Below are the code and all the weights of a small trained network. Each question names an input and a target symbol and asks about switching units off, where a switched-off unit gives its printed mean instead of its output.

import numpy as np


def w(rows, s, z=0):
    codes = np.array(rows[::2]) - 128.0
    scale = np.full(codes.shape[1], s)
    scale[-1] = z or s
    return codes * scale


def norm(h):
    return h / np.sqrt((h * h).mean(-1, keepdims=True) + 1e-5)


def f(y):
    return np.maximum(y, 0)


def softmax(a):
    e = np.exp(a - a.max(-1, keepdims=True))
    return e / e.sum(-1, keepdims=True)


def log_softmax(a):
    a = a - a.max(-1, keepdims=True)
    return a - np.log(np.exp(a).sum(-1, keepdims=True))


def net(x, mask):
    ids = ['αβεζηλτφω'.index(c) for c in x.split()]
    T = len(ids)
    res = E[ids] + P[:T]
    u = 0
    for l in range(2):
        q, k, v = (norm(res) @ M[l].T for M in (Q, K, V))
        z = softmax(np.where(np.tri(T) > 0, q @ k.T / 2**0.5, -1e9)) @ v
        res = res + np.where(mask[u], z, O[l][:, -1]) @ O[l][:, :-1]
        u += 1
        y = f(norm(res) @ A[l][:, :-1].T + A[l][:, -1])
        res = res + np.where(mask[u : u + 4], y, B[l][:, -1]) @ B[l][:, :-1]
        u += 4
    return log_softmax(norm(res)[-1] @ U[:, :-1].T + U[:, -1])


Q, K, V, O, A, B = {}, {}, {}, {}, {}, {}
E = w([
[101,91,134,186,198,141],'α',
[117,100,145,178,181,174],'β',
[138,77,181,167,173,187],'ε',
[110,68,182,178,190,69],'ζ',
[36,124,127,167,214,155],'η',
[27,150,229,210,59,150],'λ',
[128,110,135,76,125,114],'τ',
[133,142,177,26,110,21],'φ',
[2,139,60,55,164,43],'ω',
],0.0046)
P = w([
[235,87,2,165,181,147],'0',
[176,64,102,53,167,109],'1',
[137,107,138,53,141,148],'2',
[100,89,158,54,110,147],'3',
[74,74,170,48,88,144],'4',
[57,81,185,33,55,154],'5',
[50,70,193,36,48,149],'6',
[40,59,203,28,26,131],'7',
],0.0028)
Q[0] = w([
[182,255,144,190,70,167],'L0H1',
[200,249,69,196,90,97],'L0H1',
],0.0077)
K[0] = w([
[177,95,85,84,243,125],'L0H1',
[199,75,111,88,255,169],'L0H1',
],0.007)
V[0] = w([
[155,26,182,108,172,213],'L0H1',
[173,111,143,254,90,187],'L0H1',
],0.0052)
O[0] = w([
[170,22,120,107,35,155,209],'L0H1',
[55,171,206,220,2,94,2],'L0H1',
],0.0054,0.0026)
A[0] = w([
[207,250,111,23,187,95,213],'L0N1',
[1,89,211,131,118,37,233],'L0N2',
[60,144,211,189,57,166,18],'L0N3',
[8,85,56,142,189,247,7],'L0N4',
],0.0041,0.0016)
B[0] = w([
[94,183,200,228,159,174,220],'L0N1',
[144,156,129,171,130,254,252],'L0N2',
[115,174,85,49,130,79,207],'L0N3',
[137,47,161,132,83,81,182],'L0N4',
],0.0071,0.0043)
Q[1] = w([
[96,100,165,76,253,156],'L1H1',
[155,50,77,39,152,41],'L1H1',
],0.012)
K[1] = w([
[35,176,126,68,104,95],'L1H1',
[93,103,193,10,126,194],'L1H1',
],0.012)
V[1] = w([
[114,116,2,99,115,150],'L1H1',
[39,119,139,135,87,45],'L1H1',
],0.0091)
O[1] = w([
[177,142,3,124,61,198,132],'L1H1',
[97,209,199,88,125,197,1],'L1H1',
],0.011,0.0039)
A[1] = w([
[158,146,58,156,254,138,142],'L1N1',
[169,89,54,138,147,140,249],'L1N2',
[116,127,93,166,80,173,84],'L1N3',
[128,179,102,120,89,186,180],'L1N4',
],0.0079,0.0014)
B[1] = w([
[94,145,178,3,100,178,231],'L1N1',
[74,233,136,191,134,136,254],'L1N2',
[166,107,170,99,191,130,171],'L1N3',
[187,113,161,101,173,47,179],'L1N4',
],0.0074,0.0072)
U = w([
[143,69,165,63,240,38,113],'α',
[83,124,118,248,127,52,135],'β',
[56,175,87,38,160,207,135],'ε',
[215,49,142,75,68,150,122],'ζ',
[168,228,87,223,224,105,57],'η',
[72,238,166,167,71,54,186],'λ',
[154,116,1,98,57,90,255],'τ',
[54,15,169,167,108,232,23],'φ',
[246,127,116,94,136,120,108],'ω',
],0.0079,0.0049)

Each question gives the input, a string of symbols that net reads in full, and the target symbol t.
The units are the heads (2 rows each of Q, K, V and O) and the neurons (one row each of A and B). Each row of codes is followed by its name. A weight is (code - 128) times the scale printed after its matrix; where a second scale follows, it is the last column's (O, A, B and U).
mask holds one flag per unit, layer by layer, with each layer's heads first. A switched-off unit (its flag False) gives its mean, the last column of its rows in O or B, instead of its output. The means were averaged over made-up inputs and are rounded, as every weight is.
A unit's drop is (log p(t) with every unit on - log p(t) with that unit switched off) / (log p(t) with every unit on - log p(t) with every unit switched off).
The circuit of an input: a set's keep is (log p(t) with only the set's units on - log p(t) with every unit switched off) / (log p(t) with every unit on - log p(t) with every unit switched off). Starting from all 10 units, units are removed one at a time, each time the one whose removal leaves the highest keep (on an exact tie, the one counted first), for as long as the keep stays at least 0.8.
units of the circuit, in order: the units of the circuit, biggest drop first
most important unit: the unit with the biggest drop
top k neurons: the k neurons with the biggest drops, biggest first
k most important neurons of layer l: the k neurons of layer l with the biggest drops, biggest first
input φ τ ε ε, target τ: units of the circuit, in order => [L1H1]
input φ β φ α τ φ φ τ, target α: top 3 neurons => [L0N1, L0N3, L0N2]
input α α λ, target ω: top 2 neurons => [L0N1, L1N4]
input ε η α, target φ: 2 most important neurons of layer 0 => [L0N3, L0N4]
input φ ω φ, target ε: top 2 neurons => [L1N1, L0N1]
input ζ β φ λ α ε α ω, target φ: top 3 neurons => [L0N2, L0N3, L1N2]
input φ τ φ β η β φ φ, target α: units of the circuit, in order => [L1H1, L0N1, L0H1]
input φ ω ζ φ λ, target β: units of the circuit, in order => [L0N1, L1N1]
input α φ α ε, target α: units of the circuit, in order => [L0N1, L1H1]
input φ λ α, target β: units of the circuit, in order => [L1H1, L0N1, L0H1]
input φ α ω η λ ε β, target β: units of the circuit, in order => [L0H1, L1N1]
input φ α β, target α: top 3 neurons => [L0N1, L0N2, L1N1]
input φ φ η ζ ε φ β, target α: units of the circuit, in order => [L0N1, L1H1]
input λ ζ ω, target λ: units of the circuit, in order => [L0H1]
input ω α α ε η ω α λ, target η: 3 most important neurons of layer 0 => [L0N2, L0N3, L0N1]
input φ ε β ζ η, target φ: top 2 neurons => [L0N4, L0N1]
input η ω α β ζ φ α, target α: units of the circuit, in order => [L0N1, L1H1, L0H1]
input α τ β ζ τ η, target τ: units of the circuit, in order => [L0H1, L1H1]
input ε λ η, target α: 2 most important neurons of layer 0 => [L0N1, L0N3]
input ω φ ε λ ω φ, target η: most important unit => L1H1
input ω η α η λ ε ω ω, target η: top 2 neurons => [L0N2, L1N1]
input α φ λ τ α β ε τ, target ω: top 4 neurons => [L0N2, L0N1, L1N4, L1N1]
input ζ φ η, target α: units of the circuit, in order => [L0N1, L1H1]
input β ω β ζ, target ε: 2 most important neurons of layer 0 => [L0N2, L0N1]
input α τ η η, target τ: top 2 neurons => [L0N1, L1N1]
